Below are the code and all the weights of a small trained network. Each question names an input and a class and asks about switching units off, where a switched-off unit gives its printed mean instead of its output.

import numpy as np


def w(rows, s, z=0):
    codes = np.array(rows[::2]) - 128.0
    scale = np.full(codes.shape[1], s)
    scale[-1] = z or s
    return codes * scale


def f(y):
    return y / 2 * (1 + np.tanh(0.7978845608 * (y + 0.044715 * y**3)))


def log_softmax(a):
    a = a - a.max(-1, keepdims=True)
    return a - np.log(np.exp(a).sum(-1, keepdims=True))


def net(x, mask):
    res = np.array(x, float).reshape(1, 4) / 4 @ E
    y = f(res @ A[0][:, :-1].T + A[0][:, -1])
    res = res + np.where(mask, y, B[0][:, -1]) @ B[0][:, :-1]
    return log_softmax(res[-1] @ U[:, :-1].T + U[:, -1])


A, B = {}, {}
E = w([
[100,199,202,127,79,213,201,82],'x0',
[46,199,88,23,97,71,144,192],'x1',
[130,147,224,98,211,167,83,208],'x2',
[255,166,75,141,82,159,157,228],'x3',
],0.0081)
A[0] = w([
[209,165,94,181,105,152,162,219,108],'neuron 0',
[173,84,124,203,182,171,126,93,46],'neuron 1',
[136,127,84,191,12,114,138,67,189],'neuron 2',
[127,169,142,89,89,189,160,62,72],'neuron 3',
[136,76,83,114,144,75,93,156,39],'neuron 4',
[195,161,105,120,43,103,141,203,62],'neuron 5',
[107,120,189,112,173,175,132,192,189],'neuron 6',
[116,105,61,122,105,86,161,49,45],'neuron 7',
[98,134,55,160,49,54,158,112,164],'neuron 8',
[119,137,148,126,205,186,127,184,67],'neuron 9',
[122,188,182,110,178,123,46,179,106],'neuron 10',
[103,190,94,34,96,120,111,169,96],'neuron 11',
[87,229,83,23,136,76,144,177,178],'neuron 12',
[81,81,134,90,170,110,122,52,45],'neuron 13',
[113,60,82,113,174,66,63,169,183],'neuron 14',
[193,59,57,125,168,114,31,123,52],'neuron 15',
[222,117,148,180,183,199,131,79,83],'neuron 16',
[75,141,119,82,99,83,153,174,50],'neuron 17',
[216,166,113,147,138,143,147,187,95],'neuron 18',
[130,166,179,112,71,170,192,119,65],'neuron 19',
[100,133,56,172,68,120,124,119,71],'neuron 20',
[193,165,111,161,94,146,163,169,44],'neuron 21',
[65,242,177,98,32,194,162,139,152],'neuron 22',
[109,74,63,38,130,46,140,162,237],'neuron 23',
[239,34,157,205,170,188,93,69,125],'neuron 24',
[117,227,179,127,103,172,161,110,45],'neuron 25',
[146,78,109,88,208,89,35,193,124],'neuron 26',
[110,129,203,109,126,129,40,198,49],'neuron 27',
[138,108,91,132,77,98,176,111,51],'neuron 28',
[78,74,72,159,103,93,70,201,38],'neuron 29',
[134,189,171,83,207,185,109,151,140],'neuron 30',
[150,161,56,160,140,169,151,185,53],'neuron 31',
[112,156,217,191,78,243,166,94,171],'neuron 32',
[169,119,195,101,203,155,51,198,195],'neuron 33',
[119,109,41,143,58,136,139,69,254],'neuron 34',
[134,92,55,151,75,101,184,81,28],'neuron 35',
[139,73,61,117,98,78,44,146,195],'neuron 36',
[7,76,209,90,203,58,107,2,58],'neuron 37',
[118,136,173,113,169,175,107,205,34],'neuron 38',
[84,176,87,62,139,120,167,177,59],'neuron 39',
[135,70,72,120,147,107,75,162,45],'neuron 40',
],0.009,0.0068)
B[0] = w([
[52,135,79,156,172,151,56,197,225],'neuron 0',
[97,191,71,164,109,120,198,20,168],'neuron 1',
[205,138,160,168,91,117,118,149,231],'neuron 2',
[126,65,164,96,92,222,136,126,160],'neuron 3',
[76,78,124,100,54,225,161,77,155],'neuron 4',
[31,114,79,134,136,165,60,170,198],'neuron 5',
[176,116,145,190,82,102,115,160,191],'neuron 6',
[90,121,169,181,36,123,89,136,169],'neuron 7',
[174,159,202,194,85,109,109,155,221],'neuron 8',
[132,95,159,201,24,124,119,117,151],'neuron 9',
[142,128,173,192,62,107,106,151,174],'neuron 10',
[116,186,73,192,164,102,189,37,190],'neuron 11',
[149,178,73,196,188,61,195,66,246],'neuron 12',
[28,161,98,140,84,171,60,147,162],'neuron 13',
[146,96,140,100,158,205,149,152,221],'neuron 14',
[117,116,121,55,110,220,179,106,181],'neuron 15',
[111,171,69,178,160,114,175,55,193],'neuron 16',
[43,210,52,191,88,117,192,54,160],'neuron 17',
[47,140,93,154,146,165,66,193,193],'neuron 18',
[118,70,143,90,124,210,173,108,167],'neuron 19',
[119,127,145,185,68,140,129,139,161],'neuron 20',
[48,120,86,150,96,168,93,148,175],'neuron 21',
[157,89,164,59,176,196,157,137,227],'neuron 22',
[179,130,111,150,170,147,150,127,248],'neuron 23',
[129,193,70,192,193,74,185,48,236],'neuron 24',
[124,101,128,55,115,220,169,99,164],'neuron 25',
[177,93,134,74,124,214,159,111,203],'neuron 26',
[115,134,135,189,37,131,100,109,154],'neuron 27',
[79,154,191,171,43,155,115,127,152],'neuron 28',
[92,95,124,83,56,232,179,57,158],'neuron 29',
[174,93,169,197,51,104,124,148,182],'neuron 30',
[52,116,104,156,97,170,94,156,161],'neuron 31',
[159,104,122,67,166,197,176,151,229],'neuron 32',
[191,101,168,195,72,82,122,158,221],'neuron 33',
[201,117,152,176,106,104,107,181,247],'neuron 34',
[143,142,196,177,4,140,119,99,174],'neuron 35',
[170,96,160,80,145,199,159,150,219],'neuron 36',
[42,162,75,157,175,166,49,214,238],'neuron 37',
[114,136,159,177,8,153,118,100,152],'neuron 38',
[102,173,66,187,132,140,178,38,170],'neuron 39',
[70,78,116,77,66,249,167,61,156],'neuron 40',
],0.011)
U = w([
[107,178,98,153,150,100,181,31,89],'0',
[160,121,202,158,34,114,100,141,72],'1',
[133,82,155,54,126,211,169,112,34],'2',
[3,142,103,128,153,150,33,187,103],'3',
[212,129,163,113,209,77,116,186,215],'4',
[88,141,132,20,100,8,140,128,7],'5',
],0.015,0.013)

Each question gives the input, the list of numbers given to net, and the class t.
The units are the neurons (one row each of A and B). Each row of codes is followed by its name. A weight is (code - 128) times the scale printed after its matrix; where a second scale follows, it is the last column's (A, B and U).
mask holds one flag per neuron, in row order. A switched-off neuron (its flag False) gives its mean, the last column of its row in B, instead of its output. The means were averaged over made-up inputs and are rounded, as every weight is.
A unit's drop is (log p(t) with every unit on - log p(t) with that unit switched off) / (log p(t) with every unit on - log p(t) with every unit switched off).
The circuit of an input: a set's keep is (log p(t) with only the set's units on - log p(t) with every unit switched off) / (log p(t) with every unit on - log p(t) with every unit switched off). Starting from the 12 units with the biggest drops (on a tie, the unit counted first), units are removed one at a time, each time the one whose removal leaves the highest keep (on an exact tie, the one counted first), for as long as the keep stays at least 0.8.
units of the circuit, in order: the units of the circuit, biggest drop first
k most important neurons: the k neurons with the biggest drops, biggest first
drop when u is switched off: that unit's drop, to one decimal
input [7,3,7,-1], class 1: 4 most important neurons -> [neuron 30; neuron 6; neuron 10; neuron 33]
input [6,6,-5,7], class 3: 3 most important neurons -> [neuron 5; neuron 0; neuron 24]
input [-4,-2,-1,4], class 2: units of the circuit, in order -> [neuron 15]
input [-4,8,-3,-8], class 0: 2 most important neurons -> [neuron 12; neuron 11]
input [-4,-8,5,8], class 0: 2 most important neurons -> [neuron 24; neuron 16]
input [4,3,-1,2], class 2: 3 most important neurons -> [neuron 24; neuron 22; neuron 16]
input [-4,5,6,1], class 1: 4 most important neurons -> [neuron 33; neuron 24; neuron 10; neuron 30]
input [8,0,-7,0], class 2: 3 most important neurons -> [neuron 22; neuron 32; neuron 19]
input [-6,-1,6,-3], class 1: 4 most important neurons -> [neuron 33; neuron 10; neuron 32; neuron 27]
input [0,-5,0,-6], class 3: 3 most important neurons -> [neuron 37; neuron 12; neuron 13]
input [6,-7,5,-8], class 3: 4 most important neurons -> [neuron 37; neuron 12; neuron 13; neuron 11]
input [-5,-4,4,4], class 2: 3 most important neurons -> [neuron 12; neuron 26; neuron 15]
input [0,7,5,8], class 3: 3 most important neurons -> [neuron 5; neuron 0; neuron 18]
input [4,-7,4,7], class 0: units of the circuit, in order -> [neuron 24]
input [4,5,-3,-6], class 3: 2 most important neurons -> [neuron 37; neuron 24]
input [7,-6,4,-2], class 2: 2 most important neurons -> [neuron 32; neuron 12]
input [5,-2,2,-8], class 3: drop when neuron 37 is switched off -> 2.2
input [-5,6,5,4], class 0: drop when neuron 12 is switched off -> 0.6
input [1,7,1,-7], class 0: drop when neuron 5 is switched off -> 0.7
input [-1,-7,3,2], class 0: drop when neuron 14 is switched off -> 0.0
input [-7,1,8,3], class 1: units of the circuit, in order -> [neuron 33]
